Below is a small trained network, with its code and all its weights. Each question gives an input and a class and asks what happens when units are switched off, that is, made to give their printed mean instead of their output.

import numpy as np


def w(rows, s, z=0):
    codes = np.array(rows[::2]) - 128.0
    scale = np.full(codes.shape[1], s)
    scale[-1] = z or s
    return codes * scale


def f(y):
    return np.maximum(y, 0)


def log_softmax(a):
    a = a - a.max(-1, keepdims=True)
    return a - np.log(np.exp(a).sum(-1, keepdims=True))


def net(x, mask):
    res = np.array(x, float).reshape(1, 8) / 4 @ E
    y = f(res @ A[0][:, :-1].T + A[0][:, -1])
    res = res + np.where(mask, y, B[0][:, -1]) @ B[0][:, :-1]
    return log_softmax(res[-1] @ U[:, :-1].T + U[:, -1])


A, B = {}, {}
E = w([
[231,66,137,228,180,143],'x0',
[105,53,128,73,61,211],'x1',
[150,203,27,173,103,143],'x2',
[64,78,185,94,37,135],'x3',
[183,222,170,58,164,234],'x4',
[84,100,170,193,195,178],'x5',
[112,61,141,93,228,130],'x6',
[212,107,254,87,143,147],'x7',
],0.0061)
A[0] = w([
[152,99,123,175,63,143,109],'N1',
[171,148,147,43,100,105,126],'N2',
[97,16,99,101,133,2,202],'N3',
[182,155,88,167,34,114,207],'N4',
[112,82,128,173,9,187,183],'N5',
[117,162,177,82,76,160,204],'N6',
[13,82,146,100,144,126,192],'N7',
[127,13,121,144,97,46,212],'N8',
[112,127,160,90,105,184,198],'N9',
[64,188,120,110,158,155,175],'N10',
[113,74,139,177,225,155,162],'N11',
[98,254,79,80,141,120,237],'N12',
[175,226,62,95,140,63,123],'N13',
[197,153,238,39,67,200,142],'N14',
[180,123,131,229,204,138,154],'N15',
[194,137,142,188,181,183,255],'N16',
],0.0093,0.0027)
B[0] = w([
[166,116,106,86,104,181,171],'N1',
[189,132,161,122,136,92,181],'N2',
[120,147,205,232,14,107,252],'N3',
[212,160,76,76,85,141,227],'N4',
[154,112,48,39,67,179,220],'N5',
[110,118,149,49,145,89,196],'N6',
[22,152,166,139,129,191,217],'N7',
[119,93,133,191,9,146,239],'N8',
[95,94,169,86,145,125,186],'N9',
[59,171,94,123,177,157,189],'N10',
[135,43,98,177,152,175,222],'N11',
[80,237,135,168,192,109,254],'N12',
[199,212,130,177,138,87,233],'N13',
[129,74,211,33,153,32,244],'N14',
[194,70,99,186,190,155,233],'N15',
[154,69,80,127,209,103,238],'N16',
],0.016,0.0078)
U = w([
[158,120,92,49,91,180,47],'0',
[72,75,202,180,51,158,223],'1',
[25,152,151,69,158,191,117],'2',
[173,254,115,144,196,52,249],'3',
[132,89,223,27,146,43,29],'4',
[190,13,127,195,210,147,28],'5',
],0.0073,0.0011)

Each question gives the input, the list of numbers given to net, and the class t.
The units are the neurons (one row each of A and B). Each row of codes is followed by its name. A weight is (code - 128) times the scale printed after its matrix; where a second scale follows, it is the last column's (A, B and U).
mask holds one flag per neuron, in row order. A switched-off neuron (its flag False) gives its mean, the last column of its row in B, instead of its output. The means were averaged over made-up inputs and are rounded, as every weight is.
A unit's drop is (log p(t) with every unit on - log p(t) with that unit switched off) / (log p(t) with every unit on - log p(t) with every unit switched off).
top k neurons: the k neurons with the biggest drops, biggest first
drop when u is switched off: that unit's drop, to one decimal
input [-2,1,7,1,8,2,-1,3], class 4: top neuron : N14
input [-1,8,4,5,4,3,-4,-2], class 4: top 2 neurons : N14; N6
input [2,-8,4,-3,3,2,8,-4], class 5: top 2 neurons : N15; N11
input [7,-4,6,3,-6,-5,0,-3], class 1: top 3 neurons : N3; N8; N16
input [-7,-1,2,-2,-4,7,-3,0], class 2: top 2 neurons : N13; N7
input [8,6,-1,1,-5,1,1,2], class 1: top 2 neurons : N8; N3
input [-8,-4,-6,-5,7,4,3,0], class 2: top 3 neurons : N10; N7; N4
input [-6,-1,-1,6,-1,-4,8,3], class 1: top 2 neurons : N3; N7
input [0,2,-4,4,5,0,4,-3], class 4: top 2 neurons : N14; N12
input [-6,-3,-3,8,0,3,2,1], class 2: drop when N10 is switched off : 0.3
input [-7,8,-3,8,5,-8,-4,-5], class 4: drop when N14 is switched off : 0.7
input [-3,1,-4,-1,7,-8,0,-6], class 3: drop when N12 is switched off : 0.5
